Here is a tiny trained network, its code and every weight. The questions are about switching its units off for an input and a class, where a switched-off unit gives its printed mean instead of its output.

import numpy as np


def w(rows, s, z=0):
    codes = np.array(rows[::2]) - 128.0
    scale = np.full(codes.shape[1], s)
    scale[-1] = z or s
    return codes * scale


def norm(h):
    return h / np.sqrt((h * h).mean(-1, keepdims=True) + 1e-5)


def f(y):
    return np.maximum(y, 0)


def log_softmax(a):
    a = a - a.max(-1, keepdims=True)
    return a - np.log(np.exp(a).sum(-1, keepdims=True))


def net(x, mask):
    res = np.array(x, float).reshape(1, 2) / 4 @ E
    u = 0
    for l in range(2):
        y = f(norm(res) @ A[l][:, :-1].T + A[l][:, -1])
        res = res + np.where(mask[u : u + 12], y, B[l][:, -1]) @ B[l][:, :-1]
        u += 12
    return log_softmax(norm(res)[-1] @ U[:, :-1].T + U[:, -1])


A, B = {}, {}
E = w([
[86,91,136,145,155,255,137,120,111],'x0',
[120,118,103,140,101,107,126,119,50],'x1',
],0.013)
A[0] = w([
[137,148,143,110,127,137,130,123,114,30],'L0N0',
[130,130,134,129,131,108,132,133,222,73],'L0N1',
[122,137,129,112,148,128,121,145,107,49],'L0N2',
[91,125,134,121,119,121,106,126,147,67],'L0N3',
[121,113,130,127,137,113,114,113,159,84],'L0N4',
[148,139,134,142,130,139,100,108,122,48],'L0N5',
[130,128,129,140,129,214,131,134,143,1],'L0N6',
[156,142,145,131,145,139,137,137,95,75],'L0N7',
[141,138,126,128,126,94,128,130,251,70],'L0N8',
[104,115,141,113,131,136,130,139,143,79],'L0N9',
[126,124,127,126,127,210,122,121,148,14],'L0N10',
[127,130,135,126,116,198,118,126,88,79],'L0N11',
],0.018,0.0031)
B[0] = w([
[120,115,177,89,149,173,143,113,119,128],'L0N0',
[185,185,135,208,88,137,118,166,186,214],'L0N1',
[110,162,137,157,104,125,166,140,122,130],'L0N2',
[167,209,118,101,145,133,107,165,90,133],'L0N3',
[126,145,174,119,121,137,72,173,126,150],'L0N4',
[147,130,159,125,99,178,177,152,97,128],'L0N5',
[20,75,191,36,198,189,123,101,54,231],'L0N6',
[94,138,150,185,100,193,73,137,150,138],'L0N7',
[231,214,152,184,72,97,116,125,252,247],'L0N8',
[243,50,12,229,164,68,135,32,113,152],'L0N9',
[7,52,95,35,157,148,205,168,55,228],'L0N10',
[172,124,103,149,170,201,159,116,153,219],'L0N11',
],0.015,0.013)
A[1] = w([
[214,147,117,200,136,166,129,123,172,155],'L1N0',
[182,162,161,130,124,100,115,146,250,205],'L1N1',
[106,139,148,117,130,131,73,132,120,24],'L1N2',
[128,146,157,154,72,125,152,172,171,95],'L1N3',
[173,162,174,137,121,105,121,145,221,211],'L1N4',
[123,166,170,144,107,140,122,156,138,4],'L1N5',
[127,124,141,125,118,91,102,133,106,49],'L1N6',
[92,138,56,75,187,96,102,94,169,47],'L1N7',
[147,187,160,184,52,149,132,149,166,82],'L1N8',
[106,124,130,107,134,62,33,113,93,136],'L1N9',
[105,92,104,49,191,108,103,95,92,162],'L1N10',
[178,141,119,112,196,91,104,96,216,201],'L1N11',
],0.019,0.0018)
B[1] = w([
[166,129,122,179,63,76,157,129,106,222],'L1N0',
[121,178,198,64,132,92,155,210,185,252],'L1N1',
[163,149,109,123,113,115,163,112,91,128],'L1N2',
[116,128,170,90,122,79,96,168,76,187],'L1N3',
[117,127,175,64,132,74,138,202,172,235],'L1N4',
[94,114,129,89,107,63,79,209,4,159],'L1N5',
[154,165,91,117,141,150,109,63,187,150],'L1N6',
[136,166,149,127,115,170,189,132,167,146],'L1N7',
[119,130,123,106,170,197,148,127,155,220],'L1N8',
[87,145,80,90,120,92,78,90,101,167],'L1N9',
[139,122,152,111,134,172,161,93,91,205],'L1N10',
[131,149,176,132,130,129,146,192,189,192],'L1N11',
],0.018,0.02)
U = w([
[140,184,182,72,112,66,134,221,197,198],'0',
[127,86,109,195,155,121,53,120,147,2],'1',
[193,115,76,246,50,124,170,106,79,86],'2',
[81,78,134,85,178,237,194,108,77,200],'3',
[107,181,28,81,109,64,39,38,117,107],'4',
],0.012,0.0044)

Each question gives the input, the list of numbers given to net, and the class t.
The units are the neurons (one row each of A and B). Each row of codes is followed by its name. A weight is (code - 128) times the scale printed after its matrix; where a second scale follows, it is the last column's (A, B and U).
mask holds one flag per neuron, layer by layer. A switched-off neuron (its flag False) gives its mean, the last column of its row in B, instead of its output. The means were averaged over made-up inputs and are rounded, as every weight is.
A unit's drop is (log p(t) with every unit on - log p(t) with that unit switched off) / (log p(t) with every unit on - log p(t) with every unit switched off).
most important unit: the unit with the biggest drop
k most important neurons: the k neurons with the biggest drops, biggest first
top k neurons in layer l: the k neurons of layer l with the biggest drops, biggest first
drop of u: that unit's drop, to one decimal
input [-6,8], class 4: most important unit	L0N8
input [-1,8], class 4: 3 most important neurons	[L0N8 L0N11 L0N10]
input [-3,5], class 4: top 2 neurons in layer 0	[L0N8 L0N1]
input [-3,3], class 4: 4 most important neurons	[L0N8 L0N1 L0N11 L0N10]
input [2,8], class 2: 3 most important neurons	[L0N6 L0N8 L0N10]
input [0,5], class 2: top 2 neurons in layer 1	[L1N1 L1N4]
input [-2,7], class 4: 3 most important neurons	[L0N8 L0N11 L0N1]
input [-2,5], class 4: 3 most important neurons	[L0N8 L0N1 L0N11]
input [-2,4], class 4: top 4 neurons in layer 0	[L0N8 L0N1 L0N11 L0N10]
input [-6,7], class 4: 3 most important neurons	[L0N8 L0N1 L0N10]
input [0,8], class 2: top 2 neurons in layer 1	[L1N1 L1N4]
input [-5,8], class 4: top 3 neurons in layer 0	[L0N8 L0N1 L0N10]
input [-4,7], class 4: drop of L0N1	0.6
input [5,7], class 3: drop of L1N5	0.0
input [-7,8], class 4: drop of L0N1	0.5
